[ 99 154 150 109 151] ==> 150

[127 148 151 129 154 149] ==> 148

[142 112 145 105] ==> 142

[126 106 121 109 134] ==> 121

[111 137 126 151 107 128 108] ==> 111

[[124 150 112 148]
 [136 140 120 132]
 [132 141 130 148]] ==> 124
---
Q:
[[105 137 128 115 132]
 [120 143 123 116 113]
 [115 146 121 113 122]]
A: 132

Q:
[[153 152 142 108]
 [102 116 127 145]]
A: 108

Q: [142 109 122 119 104 136]
A: 136

Q:
[[130 146 107 150 155 120 104]
 [146 119 100 119 115 102 129]]
A: 104

Q: [122 132 112 133 131 126 106]
A: 106

Q:
[[106 141 110 149 115 141]
 [120 144 115 137 111 144]
 [117 134 120 138 121 135]]
A: 141
---
[[129 144 142 123 156 120 141]
 [138 141 135 128 150 134 132]
 [115 142 124 135 107 119 107]]: 141

[[117 143 109 147 104]
 [115 139 110 146 111]
 [123 137 119 136 115]]: 139

[[107 124 141 149 141 113]
 [109 128 142 146 145 115]
 [107 124 150 133 147 113]]: 128

[[128 152 130 103 117]
 [126 111 111 104 145]
 [119 142 131 146 134]]: 111

[[106 117 104 114 131 156]
 [136 137 135 137 139 100]
 [109 130 112 120 121 156]]: 137

[[130 110 110 127 139]
 [101 131 128 154 107]
 [ 99 119 153 154 122]]: 131

[[140 131 128 104]
 [140 135 134 105]
 [140 130 128 112]]: 135

[[128 100 112 126 141]
 [131 101 128 140 134]
 [140 113 109 113 156]]: 101

[[128 123 123 146 112 146 128]
 [141 121 136 155 118 142 131]
 [117 128 130 105 114 127 145]]: 121

[[138 137 142 134 137 103 103]
 [112 109 114 124 127 153 154]
 [134 143 125 131 135 103 103]]: 109
---
[149 142 105 104]	105
[134 137 133 104 156]	104
[121 115 130 112 133 106]	133
[130 119 134 129 105 137 119]	137
[131 102 147 101 132 128]	132
[146 141 138 115 104]	115
[142 131 106 150 149 154]	149
[156 105 113 106 158  98]	158
[151 132 126 141 131 139]	131
---
[120 112 119 105 111 137] => 137
[148 120 135 154 115 129 111] => 111
[129 146 131 150] => 150
[148 123 139 140 104 137] => 137
[101 150 147 132 121 111] => 111
[142 111 154 143 149 104 148] => 148
---
141	111	149	144	143	108	150
129	137	130	131	142	125	133
140	121	138	140	146	112	140
-> 146

141	139	137	144	113	150	118
121	131	145	117	110	114	130
149	154	99	132	129	146	126
-> 129

154	142	102	105
109	114	146	147
135	149	108	110
-> 149

135	150	113	122	119
128	131	140	110	136
126	133	128	124	119
-> 128

119	121	136	117	113	115	140
149	146	104	147	141	141	123
143	140	110	142	137	137	124
-> 137

121	148	110	111	137	139
132	141	102	111	120	127
109	145	112	118	120	141
-> 118

150	123	124	137	118	124	128
130	126	131	131	112	127	137
123	137	124	122	120	132	134
-> 120

126	114	134	145	132
125	125	130	130	125
112	152	123	116	104
-> 123
---
[[116 151 113 137 109 132]
 [130 139 139 110 128 126]] value 113

[ 99 123 110 138 130] value 123

[139 144 134 105] value 139

[104 119 128 157] value 128

[109 123 150 118 143 122] value 122

[[127 143 127 135 123 130]
 [130 121 124 157 147 148]] value 124

[130 134 150 113 115] value 130

[[128 110 155 107 132 128]
 [128 125 115 155 117 109]
 [128 126 113 128 116 113]] value 110

[[128 104 116 134 106 127 149]
 [139 124 150 126 114 143 129]
 [147 142 124 135 128 116 150]] value 114
---
118  120  113  110  150  133  126
129  112  128  128  122  136  136
110  117  125  124  121  111  133
-> 133

123  131  140  130  125  101
122  117  112  112  126  119
112  125  133  125  127  120
-> 125

125  128  117  126  142  111  141
112  154  103  136  133  109  130
120  136  123  132  135  114  123
-> 111

123  142  125  128  132
128  141  123  117  128
128  155  117  107  120
-> 128

136  131  100  112  140  109  148
115  140  147  118  128  133  141
132  149  134  137  120   99  124
-> 109

100  141  127  122
104  130  123  138
108  129  124  138
-> 127

132  119  119  127  150  122  144
112  129  136  123  137  134  132
124  129  114  134  139  110  145
-> 122

154  132  149   98  142
145  147  134  109  121
147  151  138  114  125
-> 98

128  122  153  127  141
146  117  120  135  123
115  147  114  148  114
-> 127

147  133  124  154
114  102  135  152
105  154  149  147
-> 124
---
array([[145, 103, 122, 137, 118, 124],
       [134, 111, 115, 132, 113, 118],
       [133, 131, 128, 128, 116, 136]]) ==> 111

array([[147, 123, 135, 134, 119, 114, 133],
       [114, 141, 127, 126, 153, 123, 132]]) ==> 123

array([[138, 124, 152, 108, 122, 114, 103],
       [105, 130, 144, 105, 135, 117, 115]]) ==> 124

array([[156, 124, 138, 124, 118],
       [124, 123, 119, 109, 137]]) ==> 124

array([[134, 116, 136, 128, 128, 154, 130],
       [118, 141, 138, 131, 140, 131, 109]]) ==> 116

array([[138, 125, 130, 127, 131, 134, 129],
       [102, 137, 120, 131, 119, 104, 125]]) ==> 125

array([[114, 113, 145, 138, 141],
       [117, 131, 121, 123, 139],
       [114, 154, 114, 106, 147]]) ==> 131
---
128  142  122  118
129  144  134  115
150  118  113  128
--> 134

136  112  122  125
144  110  115  122
109  153  148  130
--> 115

140  141  123  148
132  105  133  112
140  122  126  130
--> 133

109  157  141  103
147  100  133  135
119  123  116  119
--> 133

147  109  122  120
131  125  134  110
152  133  146  115
--> 134

103  152  123  150
134  106  143  109
115  146  112  148
--> 143

136  140  103  145
125  123  120  125
127  136  130  128
--> 120

126  116  139  116
113  114  143  125
139  106  137  102
--> 143

141  107  137  112
120  147  108  149
106  151  114  150
--> 108
---
[141 111  99 102]
111
[136 153 114 128 126 108 145]
153
[131 125 133 108 101 136 134]
125
[145 112 141 152]
112
[130 135 148 155 157 156 157]
135
[151 114 152 106 151 149 102]
114
[147 112 119 154  99 153]
112
[148 118 134 115 158]
118
[129 133 121 133 122 103 132]
133
